Table B holds the same points as the rows below, measured another way and shuffled. Each row below is followed by which row of B it is.
B:
<17>: [ 1.31  1.53  0.29 -0.78  2.46  3.92 -1.12  5.29  2.48  1.25 -3.62  1.57
  2.78 -0.55]
<65>: [ 1.70  6.68  0.65 -0.32  0.10  2.66 -0.25 -3.84  1.24 -0.69 -5.95  4.18
  2.80 -0.39]
<53>: [ 0.14  3.61  0.73  0.54  4.22  1.25  5.85 -4.54  1.26 -1.14 -4.14  5.11
  2.01 -1.36]
<54>: [-1.27 -0.82  0.18  0.96  5.11  1.30  6.53 -0.93  1.75 -0.42 -2.45  3.99
  2.28  0.54]
<24>: [ 0.20  0.55  0.53  1.89  6.11  2.13  7.98 -1.63  2.66 -1.13 -4.13  5.46
  2.66 -1.55]
<67>: [ 0.61  1.00  0.24  2.56  7.08  2.58  4.16  1.42  1.73 -0.42 -3.52  5.91
  3.51 -1.46]
<37>: [ 1.27  4.67  0.72 -0.70  1.16  3.81  0.76  0.99  1.55  0.79 -5.43  2.53
  3.20  0.62]
<23>: [ 1.56  1.77  0.22  0.70  2.91  3.33  2.56  2.97  1.94  0.71 -3.41  2.42
  2.91 -1.01]
<56>: [-1.95 -3.33 -0.13  1.67  3.58  0.77  4.60  1.66 -0.08 -0.58  1.29  1.76
  0.72  1.19]
<28>: [-1.93 -4.15 -0.08 -0.14  3.34 -0.64  1.77  2.47 -0.01  0.26  2.69  0.96
 -0.67  0.05]
<31>: [-0.10  2.73 -0.05 -2.24 -2.55  0.26 -1.09 -2.68 -0.01  0.27 -1.05 -0.01
  0.35  1.51]
<49>: [ 1.50  2.03  0.60  1.47  5.27  3.54  3.70  1.59  2.72 -0.40 -4.84  5.27
  3.98 -1.45]
<64>: [ 1.00  2.21  0.51 -0.93  0.35  4.14 -2.16  5.79  2.15  2.20 -4.13 -0.49
  2.71  0.83]
<48>: [ 0.94  4.37  0.71 -0.84 -1.60  2.09 -2.73 -0.23 -0.31 -0.03 -2.84  1.01
  1.68  0.55]
<34>: [ 1.06  3.79  0.50 -0.69  1.06  3.44  0.41  0.86  1.04 -0.18 -3.47  2.12
  2.52  0.40]
<63>: [-1.63 -3.05 -0.59 -3.91 -2.17 -1.30 -5.63  2.62 -0.99  0.65  4.80 -3.28
 -2.24  1.67]
<70>: [ 0.62  0.20 -0.05  1.34  3.69  0.71  4.68 -1.76  2.04 -0.60 -2.38  3.10
  1.16 -2.00]
<61>: [-0.69 -2.07 -0.07  1.20  5.93  1.43  7.35  0.07  1.95 -0.92 -1.58  3.17
  1.12 -0.71]
<36>: [ 1.40  6.11  0.40 -0.74 -2.45  1.68 -2.63 -2.27  0.40  0.30 -4.87  1.61
  2.33  0.69]

[-0.23  0.93  0.38  2.31  1.35 -0.13  0.12 -2.49 -1.87 -0.16 -1.01  3.41
 -0.53] : <64>
[-0.85  0.61  2.07  1.00  1.76 -0.11 -1.38 -5.92  3.66  0.10 -1.36  1.31
 -0.64] : <63>
[-1.66 -0.01 -0.23  1.58  1.91 -0.11  0.86  0.78 -0.96 -1.13 -1.03  2.32
 -0.45] : <34>
[-3.40 -0.23 -1.35  1.27  2.97  1.00  0.38  2.43  0.01 -1.64 -0.87  2.35
  1.01] : <65>
[-1.49  0.24 -0.36  1.54  2.65  1.05 -0.22 -0.91  0.57 -0.02 -1.24  2.64
  0.15] : <48>
[-2.33 -0.58 -1.37 -0.08  0.38 -1.15  1.81  6.50 -0.60 -2.89 -0.36  0.47
 -0.57] : <53>
[-0.88 -0.39 -0.44 -0.75 -0.80 -0.94  0.56  4.94 -1.68 -2.05  0.36 -0.63
 -0.26] : <70>
[ 0.20 -0.51  0.11 -0.10 -0.64 -1.34  2.15  6.54 -3.21 -3.41  0.14  1.15
 -0.69] : <67>
[-2.37  0.33 -0.86  1.75  3.16  1.09 -0.79 -0.58  0.84  0.09 -1.20  2.82
  1.12] : <36>
[-0.94 -0.43 -0.24 -0.16 -1.13 -1.89  2.03  8.23 -2.79 -3.01  0.24 -0.02
 -1.62] : <24>
[-1.55  0.35 -0.28  1.95  2.14 -0.16  0.64  0.99 -1.47 -0.82 -1.05  3.13
 -0.34] : <37>
[-0.21 -0.09  0.86  0.15 -0.64 -2.65  1.08  5.72 -1.18 -2.03 -0.05  0.61
 -1.73] : <54>
[-0.15 -0.12  0.44 -0.39 -1.72 -2.15  2.22  6.08 -2.11 -2.38  0.39 -0.61
 -2.09] : <61>
[-0.46 -0.46 -0.18  0.81  0.07 -1.22  1.69  5.38 -3.44 -2.71 -0.35  1.35
 -0.78] : <49>
[ 1.18  0.13  1.07 -0.29 -1.06 -1.57  0.45  1.29  0.42 -1.36 -0.01 -0.01
 -1.55] : <28>
[-0.20 -0.41 -0.35  0.81 -0.46 -0.52  0.58  2.46 -2.91 -1.21 -0.29  1.34
 -0.38] : <23>
[-2.20  0.09  0.01  1.29  2.20 -0.03 -1.19 -1.19  2.24  0.07 -0.81  1.25
  0.12] : <31>
[-0.76  0.42  0.47  1.85  1.25 -0.41  0.45 -0.56 -2.01 -1.57 -1.08  2.98
 -0.66] : <17>
[ 1.82 -0.06  1.22  0.32 -1.90 -1.91  1.57  3.28 -1.08 -0.34  0.21 -0.50
 -1.94] : <56>
